The symbols move the objects like this.
si: w39->w589, w486->w45, w342->w993, w940->w350, w412->w940, w380->w605, w210->w807, w873->w277, w535->w357, w866->w803, w803->w836, w358->w358, w906->w486, w125->w635, w357->w475, w350->w945, w703->w535, w45->w136, w993->w88, w985->w785, w653->w125, w658->w985, w724->w904, w372->w658, w475->w873, w360->w210, w434->w605, w589->w993, w142->w136, w635->w360, w832->w546, w972->w985, w122->w866, w544->w117, w222->w544, w609->w380, w785->w6, w127->w482, w117->w372, w496->w906, w277->w653, w6->w744, w482->w609, w605->w703, w7->w127, w295->w832, w807->w881, w546->w142, w836->w358, w904->w295, w136->w496, w945->w972, w64->w342, w881->w724, w744->w282, w88->w941, w941->w412, w282->w39
ve: w39->w6, w486->w136, w342->w836, w940->w88, w412->w993, w380->w350, w210->w125, w873->w360, w535->w380, w866->w945, w803->w972, w358->w866, w906->w658, w125->w873, w357->w605, w350->w482, w703->w609, w45->w496, w993->w282, w985->w117, w653->w475, w658->w45, w724->w210, w372->w222, w475->w703, w360->w127, w434->w358, w589->w412, w142->w210, w635->w277, w832->w544, w972->w940, w122->w350, w544->w486, w222->w906, w609->w7, w785->w372, w127->w342, w117->w45, w496->w546, w277->w357, w6->w658, w482->w434, w605->w605, w7->w434, w295->w881, w807->w635, w546->w635, w836->w122, w904->w807, w136->w832, w945->w412, w64->w803, w881->w360, w744->w985, w88->w941, w941->w589, w282->w785

The rows follow the links: the fewer symbols apart two objects are, the more alike their rows tend to be.

Each row is also shifted at random along 2 hidden directions that mean nothing.

Rows with their objects:
[-497,  105,  219, -234,  -59, -167,  -82,  163, -469,  -93,  -83, -144, -209,  115, -283,  151, -157, -292,  -69,  392,  -53,  162,  251,  -27,   60, -102, -142, -221, -105,   92,  284,    1, -148,   12, -510, -140, -143,  156,  -90,  185,  252,  315,  266,  186,  139, -672, -335, -133,  -51, -335]
object: w88
[  95, -230,  213, -109,  323,  -76,  147,   -3,  -53,   59,   48, -214,   67,   77,    1, -708,  292, -365, -262, -191,  161,  -63,  -87, -202,  -40,  -46, -158,   30,  159,   -3,   66,  135,  142,  -66,  162,  179,   72,  345, -289, -163, -272,   93, -153,  -48,  -97,   39, -217, -204,   -3, -232]
object: w136
[ 565,  346,  122,  435,   17, -165,   21, -156,   83,   93,  156, -247, -595, -215,  118,  223, -443,  471,    0, -314,  451, -153, -372,  -23,  120, -265, -219,  322,  359,  108, -256,  -96,  486,  -96,  216,  -13,   -6, -233,  290, -325,  149, -162,   87,  106, -368,   67,  588,  504,  -36,    4]
object: w605
[ -60, -179, -158,    4, -133,  206,  -83,   27,  -13, -151,  -63,  383,  835,  310, -109,  266,  122, -433,  275,  521, -363,  325,   49, -380, -117,  183,    4, -480, -373,  177,   74,  -84, -215,   33, -260,  111, -256, -197, -102,  109,  363,  -94,  239,   23,  251,  -11, -106, -453,  160,   39]
object: w342
[ -82,   44, -353, -243, -184,   18,   -1,  128, -253,   16,  -19,  171, -176, -115,  -79,   70,  250,  305, -278,  -77,  193, -193,  -81,  219,   55,  -48, -190,  158,   96, -250, -434,  176,  173,   22,  394,  -40,  449,   -6,  241, -120, -188, -230, -401,  -47,  171,   35,  127,   49, -268,  244]
object: w881
[-124,  -52, -347, -173,  -43,  -44, -133,  230, -281,    9,   24,  132, -376, -225,    3,   76,  170,  432, -304, -270,  334, -372, -159,  240,  162, -178, -129,  248,  177, -191, -503,  322,  246,   37,  389, -123,  506,   37,  237, -199, -186, -220, -464,   86,  128,   63,  250,  110, -396,  256]
object: w807
[  13,   73,  195, -221,  -31, -279, -187,  244, -440, -149,   20, -110, -307,    7, -191,  180, -170, -124,   -8,  151,   46,   77,  323,   38,   -4,  -95, -136, -200,  -45,  131,  309,    9,   -9,  141, -428, -162,  -87,  123,  -23,  138,  211,  263,  266,  194,   92, -560, -191,    0, -169, -294]
object: w412
[-603, -112,  177,   42,   77,  152,  147,  125,  313,  188,  185, -164, -191, -351,  155, -213,   26,  -61,  117, -488,  181, -430,  335,  181,  117,  -53,  376,  160,  115, -194,  286,    1, -186,   65,   53,  151, -186,  278, -327,  302, -369,  160,  281, -225,  -21, -164, -302,   13, -244,  -24]
object: w372
[-788,  -54,   76, -133,  -53,  341,   92,  171,   36,   76,   14,   66,   -2, -226,   18,  358,   -3,  -38,  172,  199, -183, -108,  326,  158,  236,  -97,  297,  -84,   -5,  -34,  228,   15, -452,  111, -327,  -60, -248,   80, -241,  467,  -40,  328,  504, -180,  270, -672, -442, -234,  -75,   32]
object: w39
[ 920,  -99,  -50, -188, -127,  355,  325, -279,  427,  -25,  -26,   98,  223,    2,  135,  -11,  169,   18,  328,  303, -614,  352,  250,  309,  -30,  384,  406,   81, -165,  -75,  240, -218, -547,   43,  -68,  163,  -43,  -19, -125,  449, -265,  159,  239, -469,  110,  104, -522, -216,  453,  319]
object: w785
[1147,  -96,  -65,  -50,   21,  196,  -34,  127,  202,   -7,  146,   86, -174, -226,  243,  287,  -22,  304,  246, -102, -116, -170,  172,  278,  228,  -66,  391,  -40,  182,  112,  146,   22, -246,  210,  -97,  -86, -117,  -55,  -85,  280, -158,  216,  324, -224,   83, -132, -262,  -96,  -34,  235]
object: w282
[   8,   -8,  162, -198,   45,  -90, -110,  237, -365,  -63,   16,  -20, -199,    4,  -98,  232,  -95,  -66,   -7,  267,  -51,   48,  282,   49,  125, -159,  -21, -224,   21,  141,  249,   50, -159,  109, -434, -178, -203,  108,  -79,  204,  141,  338,  337,   80,  193, -635, -338, -180, -116, -247]
object: w589
[-741, -196,  253,  -62,  320,  -71,  138,   93,  -10,  129,  110, -188,   20,   43,  -23, -676,  269, -457, -267, -274,  200, -265,  -51, -213,   15, -142, -100,  -47,  186,  -39,  141,  172,    1,  -51,   90,  174,  -99,  339, -389,  -91, -301,  144,  -52,   55, -107, -115, -250, -178, -122, -330]
object: w496
[1015,  120,  -75,  216, -151,  234,  206, -268,  124,   -5,  -47,  197,  419,  188, -164,  226,   24, -148,  177,  466, -103,  451, -448, -358,  -75,   12, -313,  -37, -125,  103, -225, -229,  160, -203,   86,  311, -206, -413,  134, -149,  354, -254,  224, -133,   52,   16,  210, -146,  380,  113]
object: w482
[ 572, -193,  214,  -68,  150,   70,  263, -174,  334,   71,   26, -138,   53,  -98,  114, -552,  140, -168,  108, -242, -113,   -8,  200,  159, -113,  223,  256,  162,  -12, -160,  320, -100, -175,   32,  141,  272,   23,  243, -240,  226, -463,  129,   79, -293, -123,  162, -417,  -81,  125,   -1]
object: w117
[ 885, -143, -153,  572,  106, -350, -532,  405,   32,  -25,  371,  136, -150, -332,  246,  345, -353,  232,  248, -982,  878, -845,   81, -203,  -78, -257,  184,  -85,   70,  126, -181,  129,  655,  333,  194, -182, -149, -239,  123, -432,  201, -338,   45,  307, -122,  386,  769,  338, -830,   77]
object: w358
[1564, -178,  149,  -37,  272, -138,  142,  -39,  140,   32,  280, -261, -225,  -56,  212, -725,  186,  -94, -126, -540,  220, -187,  -35,   83, -107,   69,   -8,  130,  241,  -17,  100,   69,  250,   41,  379,  160,  181,  229, -163, -125, -527,   50, -215, -165, -282,  376, -190,   63,  -14,  -36]
object: w544
[-259,  405,  202,  335, -199,    9,  222, -261,   83,  121,  -93, -171, -212,   28, -237,  138, -324,   58,  120,  211,   87,  346, -222,  -56,  -47,   24, -319,  238,  -68,  -88, -105, -315,  156, -274,   33,  141,  -63, -212,  243,  -54,  242, -139,  172,   18, -136, -127,  263,  318,  286,  -50]
object: w380
[-134, -104, -360, -194,   16,  217,  -32,  -56, -122,  -95, -145,  285,  255,  105,  105,  135,  301,  225, -244,  250, -195,   67, -390,  -60,  144, -109, -136,  -70,  154,  100, -475,  278,  -21,  -98,  244,  -93,  271, -160,   98, -200,   35, -194, -406,   41,   94,  224,  149, -200,  110,  252]
object: w360
[ 438, -184,  234,  -71,  293,   -5,  237,  -91,  215,   88,  111, -199,   49,   54,   74, -695,  215, -346,  -44, -286,   14,  -32,   -9,  -43,  -73,   61,   73,   70,  111,  -41,  231,   31,  -32,  -43,  146,  237,    4,  302, -315,   37, -411,  143,  -18, -181, -163,  108, -334, -135,  110, -138]
object: w906

Start, symbols taken left to right, then the object you end at.
Answer with the object's name.
[  67,   44,  -19,  213,  -88,  381,  211, -121,  131,   94,  -28,  239,  439,   79, -132,  276,   90, -176,  161,  385,    3,  259, -416, -403,  123, -141, -283,  -85,    8,  115, -257,  -89,   83, -191,   35,  287, -284, -294,  -12, -109,  288, -187,  311,  -81,  113, -214,  213, -250,  217,  114]
si si si: w609
[-867,  181,  261, -129, -193, -307,  -85,  151, -376,  -56, -161, -129, -193,  100, -380,  121, -292, -301,   60,  287,  -26,  227,  435,   22, -146,   96,  -89, -142, -323,  -91,  379, -200, -153,  -14, -500,  -96,  -75,  189,   49,  236,  305,  205,  240,  192,  165, -552, -259,   14,  -81, -370]
si ve si si: w380
[ 109,   41, -361, -266, -195,   76,   82,  -36, -206,  -11, -121,  147,  -20,   12, -190,   16,  304,  246, -212,  156,  -52,  137,  -57,  234,  -26,  155, -162,  232,  -72, -302, -390,  126,   11,  -86,  298,   47,  505,   15,  325,  -56, -134, -224, -423,  -76,  247,   53,  -34,  -42,    7,  302]
si ve si: w881
[ 291,   57, -255, -396, -334,   91,  297, -162, -180,   -1, -186,   92,  103,  143, -351, -206,  372,  -12, -163,  382, -235,  434,  -60,  207, -180,  367, -285,  202, -252, -398, -298,  -33,  -93, -219,  302,  249,  608,   90,  254,   49, -181, -234, -397, -173,  182,  104, -236, -166,  215,  264]
si si ve si: w360
[ 167, -169,  239, -169,  202,   38,  353, -229,  133,   65,  -23, -179,  249,  186,  -87, -778,  323, -524, -105,   54, -183,  277,  -52, -115, -196,  173,  -80,    8,  -62,  -81,  274,  -43, -134, -171,   70,  330,   39,  280, -325,   43, -366,  105,  -75, -209, -109,  125, -452, -268,  339, -220]
ve si ve: w546
[-229, -121,  220,  -90,   69,   43,  334, -168,  308,  152,   30, -185,  112,   34,  -26, -606,  204, -432,   45,  -79, -132,   94,  191,   -1, -148,  216,  136,   47,  -49, -204,  329,  -91, -230,  -77,   45,  321,  -30,  310, -340,  265, -380,  159,   42, -242,  -77,    7, -478, -178,  219, -140]
ve ve ve ve: w496
[ -95,  -67,   75,  106,   35,   55,  -78,  274,  310,  134,  255,  -90, -380, -457,  229,   70, -101,  229,  200, -633,  287, -641,  399,  335,  106,  -42,  468,  165,  117, -122,  235,   59, -107,  230,    7,  -86, -159,  165, -168,  289, -341,  158,  271, -133,   -4, -142, -118,  176, -435,   72]
si ve ve si: w544
[ 466,  152,   68,   49, -199, -475, -282,  148, -162, -124,   -5, -105, -190,    7, -183,  129, -319,  -87,  182, -114,  131,   54,  406,  125, -324,  303,   16, -109, -405,  -57,  309, -196,  144,  194, -248, -111,   35,   39,  201,   71,  228,  -39,   76,  213,   15,   36,   43,  298, -116, -138]
ve ve si: w88
[ 182, -198,   35, -205,  315,  -85,   51,  -12, -147,   -4,   53, -101,  114,  121,   78, -578,  354, -155, -405, -138,  106, -136, -240, -207,    4, -118, -209,  -16,  246,   42,  -69,  287,  117,  -49,  266,    1,  160,  180, -220, -238, -252,   12, -417,   85, -138,  162,  -52, -164,  -74, -130]
ve si ve si: w482
[ 806, -132, -194,   70, -226,  -39, -131, -179,  195, -226, -117,  297,  801,  400, -109,   98,   14, -342,  409,  313, -385,  466,  218, -207, -496,  510,  104, -345, -639,   16,  184, -278, -108,   68, -116,  165, -143, -217,  105,   42,  298, -252,   17,  -11,  134,  553,   60, -141,  322,  153]
si ve ve: w945
[ 514, -101, -402, -290,    9,   86,  -18,  -81, -185, -137,  -84,  206,   75,  110,   78,  -54,  377,  317, -327,  131, -160,  127, -300,  142,   48,   64, -231,   50,  127,  -18, -437,  282,   69,  -72,  332, -103,  502,  -91,  215, -248, -171, -177, -604,  -34,   83,  339,  104,  -74,  104,  287]
si ve ve: w277
[-1016,   -59,   -43,   132,  -243,  -149,  -207,   149,    64,  -114,   -96,   184,   526,   138,  -183,   161,  -120,  -442,   355,    29,   -55,    58,   454,  -137,  -356,   317,   217,  -271,  -624,  -122,   250,  -211,  -132,   143,  -303,   -36,  -185,   -19,   -23,   146,   298,  -158,   145,   170,   186,   108,    38,   -36,  -133,   -43]
si si ve: w866
[ 620,  316,   89,  344,  -17,  -78,   41, -262,  134,   60,   42, -201, -416,  -17,  125,  156, -350,  450,    1,  -36,  144,  102, -426,   48,   89, -129, -221,  288,  262,  162, -216, -149,  336, -129,  174,  -53,   30, -272,  294, -296,  142,  -95,    3,   58, -343,  192,  490,  459,  220,   62]
ve si ve si: w945
[-226,   35,  -31,  163, -294, -216, -124,  -16,   59, -102, -113,   87,  406,  149, -263,  133, -166, -345,  374,  102,  -51,  252,  351, -161, -449,  414,   51, -191, -654, -170,  261, -274,   -6,   61, -184,   73,  -92,  -88,  165,  109,  333, -226,   61,   93,  130,  279,  105,   69,   73,  -29]
si si si: w836
[ 202,  185,  -51,   71,   41,    7,   23, -503,  207, -117, -236, -110,  103,  337,  216,    3, -127,  302, -128,  430, -572,  533, -363,   78,  -51,  129,  -32,   58,   41,  245,  -53, -145, -122, -147,   -8, -152,   79, -238,  252, -106,  108,   34, -326,   41, -334,  531,  205,  243,  649,   89]
si ve ve si: w482
[ 829,   31,   51,   10, -201, -366, -195,   10,   -6, -139,  -20,  -61,  -57,   35,  -97,   52, -255,  -47,  300,  -95,  -88,  193,  491,  224, -375,  443,  205,  -77, -437, -108,  383, -258,  -40,  208, -222,  -55,   54,    4,  213,  171,   57,    3,   39,    9,   -9,  252,  -61,  210,  -14,   19]
si ve ve: w45
[ 390,   96,  -13,  456,  -35,  103,  -12,   16,   95,   81,  150,  110,   72, -145,  -31,  357, -180,   81,  168, -153,  434, -178, -383, -375,  121, -288, -214,   22,  111,   72, -339,  -62,  376,  -63,  136,  152, -285, -315,   95, -307,  292, -288,  300,   93,  -44,  -72,  552,  102, -162,   32]
si si ve si: w380
